[149 109 134 123 135] ⇒ 134

[[140 150 136 127 108 128]
 [132 115 145 111 135 138]] ⇒ 140

[128 130 153 127 138] ⇒ 130

[125 100 147 108 135] ⇒ 125

[[140 139 117 117 118]
 [125 130 109 129 125]
 [117 124 105 114 113]] ⇒ 130

[150 148 132 156] ⇒ 148

[[148 129 128 137]
 [105 118 111 130]] ⇒ 130
---
[[140 112 137 129 113 116 113]
 [123 156 103 112 138 157 136]
 [129 104 153 146 123 101 125]]: 140, 125

[[112 109 150 132 123 147 126]
 [107 129 155 130 116 149 119]]: 112, 119

[[141 137 140 136 131]
 [139 156 137 126 119]]: 141, 119

[148 101 127 127 109 122]: 148, 122

[125 104 129 125 122 110 103]: 125, 103

[[119 114 141 122 145]
 [119 141 119 116 106]
 [144 128 136 141 136]]: 119, 136
---
[[126 127 138 141 134 131]
 [126 127 155 121 124 130]
 [126 127 128 123 129 128]]	128

[[123 141 143 124]
 [126 124 106 126]
 [133 122 139 132]]	132

[[130 126 108 112 119 113 118]
 [130 104 131 118 142 151 131]
 [132 118  98 101 140 113 114]]	114

[[134 121 141 115 125]
 [145 102 130 109 107]
 [134 121 140 118 124]]	124

[[114 127 138 139 143]
 [141 131 121 114 114]
 [139  99 153 145 117]]	117

[[116 101 125 113 127 112 152]
 [139 140 131 136 122 143 152]
 [122 120 125 126 134 120 137]]	137

[[110 147 115 141]
 [145 119 151 109]
 [149 131 153 106]]	106

[[119 134 117 141 118]
 [121 143 139 118 109]
 [132 149 151 115 104]]	104
---
[[124 119 123 153 143 132]
 [135 123 130 131 125 122]
 [140 128 115 118 129 137]] ⇒ 118

[120 135 122  98 148] ⇒ 122

[133 155 149  99 107 144 135] ⇒ 107

[[150 121 141 147 127 101 111]
 [136 129 135 131 129 111 113]
 [133 129 130 129 132 123 133]] ⇒ 132

[130 139 106 113 111 130 108] ⇒ 111

[130 108 143 110 106 133 107] ⇒ 106
---
[132  99 134 125 126 147 119] -> 125

[123 115 105 112] -> 123

[[126 130 131 125 106 117]
 [131 128 124 128 157 139]
 [127 128 129 127 123 125]] -> 129

[[104 143 102 145 138 142]
 [128 128 128 127 128 128]] -> 128

[[137 131 146 152 103]
 [118 120 116 114 128]] -> 120

[140 133 141 103] -> 140

[[110 149 143 116]
 [136 122 123 132]] -> 136

[157 122 104 132 130] -> 122

[101 137 140 107 108] -> 137
---
[138 101 155 123 135 131 110] gives 110, 138

[[130 107 120 127 113]
 [129 107 120 126 114]] gives 113, 129

[[103 154 129 113 105]
 [116 136 112 126 113]] gives 105, 116

[148 131 118 101] gives 101, 148

[111 148 149 124 124 102] gives 102, 111

[115 103 121 127] gives 127, 115

[105 127 137 144] gives 144, 105

[[119 133 133 105 129]
 [122 142 141 103 136]] gives 129, 122
---
(116, 155, 105, 132, 121) --> 105, 155
(138, 149, 139, 110, 106, 135, 126) --> 110, 149
((112, 122, 105, 125, 123), (133, 129, 136, 139, 143), (124, 124, 127, 121, 118)) --> 136, 143
((119, 136, 136, 112, 119), (139, 106, 111, 134, 134), (131, 131, 129, 147, 136)) --> 111, 147
(158, 123, 110, 116, 106) --> 110, 158
(155, 111, 115, 145, 145) --> 115, 155
---
[[131 120 146 150 138]
 [145 109 149 129 143]
 [140 125 130 137 132]] => 129

[[102 112 141 114]
 [145 131 129 138]
 [103 115 135 117]] => 129

[[129 127 131 138 136 128]
 [126 126 113 141 126 139]
 [129 119 137 103 136 143]] => 126

[[122 145 141 116 118 117]
 [126 114 106 131 134 143]
 [134 140 124 127 119 150]] => 134

[[129 124 139 140]
 [138 134 152 156]
 [145 122 125 133]] => 152

[[132 114 131 132 127 135]
 [113 140 114 112 135 103]
 [106 153 105 110 114 116]] => 135

[[118 128 110 129 115]
 [125 122 133 121 130]
 [137 107 152 136 117]] => 121

[[147 113 129 116 115 137]
 [153 104 142 104 110 152]
 [116 153 125 150 148 119]] => 110

[[153 136 123 132]
 [142 132 117 116]
 [140 132 127 132]] => 117
---
array([[ 98, 116, 144, 127],
       [137, 150, 127, 128]])
116

array([[132, 155, 146, 136],
       [131, 154, 145, 136]])
132

array([[146, 143, 140, 115, 106, 134],
       [130, 138, 134, 117, 117, 131]])
115

array([[151, 123, 131, 127, 132, 130, 109],
       [138, 115, 120, 136, 123, 121, 117],
       [147, 152, 117, 136, 142, 141, 127]])
115

array([143, 146,  99, 103, 141, 136])
103

array([140, 120, 149, 119, 117, 145, 123])
119

array([[113, 134, 102, 133],
       [111, 131, 121, 120]])
111

array([[131, 127, 126, 128, 128, 127, 127],
       [124, 125, 125, 128, 128, 127, 134],
       [135, 119, 106, 128, 128, 113, 158]])
113

array([121, 106, 134, 137, 144])
121
---
[[134 133 122 121 122 127 149 123]
 [129 128 130 131 126 130 127 128]
 [127 118 130 138 122 129 117 132]
 [133 121 129 137 119 132 131 132]
 [131 127 124 127 121 127 137 124]
 [122 119 135 138 131 130 103 135]
 [133 121 130 135 120 132 131 132]
 [134 126 129 133 118 133 140 130]
 [129 133 127 124 121 127 132 122]
 [122 127 130 131 134 127 115 131]] -> 134

[[127 146 134 118 124 122 112]
 [140 124 114 103 108 121 117]
 [137 151 130 126 118 102 102]
 [134 116 124 146 140 122 141]
 [117 114 153 144 104 110 151]
 [113 136 129 147 122 148 112]
 [147 102 104 151 117 104 108]
 [127 104 137 103 117 149 118]
 [124 147 143 146 137 123 152]] -> 147

[[138 127 133 135 132 130 127]
 [129 128 128 119 123 125 131]
 [141 129 125 122 120 126 126]
 [119 134 137 127 130 127 123]
 [127 126 106 128 137 126 119]
 [124 131 115 125 148 126 132]
 [122 126 112 135 134 131 126]
 [150 125 138 126 124 128 128]
 [139 126 137 132 125 126 133]
 [131 128 115 131 129 129 128]
 [127 130 115 128 132 127 132]
 [122 125 138 134 134 125 125]] -> 131

[[129 130 131 109 139 142 120 132]
 [128 128 128 127 128 128 128 129]
 [128 128 128 129 128 128 127 127]
 [129 130 130 149 125 122 118 115]
 [135 137 136 115 137 135 128 127]
 [125 125 125 152 119 117 125 119]
 [127 127 127 141 123 122 126 123]] -> 135

[[134 132 114 120 138 132 124 124 117 116 119 131]
 [121 149 125 123 143 113 125 124 141 147 147 138]
 [133 149 132 133 120 148 141 115 118 126 102 140]
 [118 130 136 139 139 126  99 105 145 115 147 115]
 [145 150 133 140 148 148 111 128 110 115 134 124]
 [131 104 128 127 141 128 125 139 147 124 130 121]
 [113 133 125 111 144 149 123 116 118 115 124 115]] -> 145

[[136 120 130 115 128 133 127 125 126 129 120 132 127 118 125 133]
 [124 127 120 141 124 131 131 118 126 128 124 124 127 131 125 103]
 [131 121 124 130 135 118 132 118 137 128 128 121 140 122 124 133]
 [131 124 117 135 129 128 128 127 115 130 134 130 137 122 129 123]
 [127 122 123 121 125 131 131 121 130 127 129 123 133 130 126 142]
 [131 132 123 134 128 126 128 135 130 132 120 122 129 126 133 109]] -> 131
---
[[135, 146, 123, 138], [154, 156, 127, 141], [138, 139, 156, 132]] -> 141
[[137, 127, 126, 116], [112, 120, 158, 142]] -> 116
[[133, 132, 136, 111], [121, 138, 117, 120], [130, 131, 130, 149]] -> 120
[[140, 112, 155, 105], [108, 112, 137, 115]] -> 105
[[118, 107, 132, 107], [125, 128, 132, 127]] -> 107
[[103, 136, 107, 106], [140, 117, 135, 142]] -> 106
---
[105 137 126 123 155 116] → 123

[[126 156 123 143]
 [121 102 135 127]] → 156

[120 158 133 142 138] → 133

[[116 120 107 124]
 [116 144 130 129]] → 120

[110 130 123 154 136 120 118] → 136

[ 98 111 131 120 105] → 131

[150 144 144 130] → 144

[148 141 127 130 126 110 100] → 126
---
[[112 152 141 124 147 114 145]
 [128 131 142 116 131 111 157]] ans = 112, 157

[[127 144 126 133 129 136]
 [153 128 138 126 127 127]
 [127 143 126 133 129 139]] ans = 127, 139

[152 104 130 115] ans = 152, 115

[129 114 136 124 156] ans = 129, 156

[119 146 100 121] ans = 119, 121

[134 150 142 140] ans = 134, 140

[120 105 145 129 142] ans = 120, 142
---
136,124,128,127,103,128: 128
131,150,135,118,127,125,129: 135
142,131,150,119,153,133: 150
117,130,134,102: 134
142,124,154,140,125,127: 154
121,151,136,154: 136
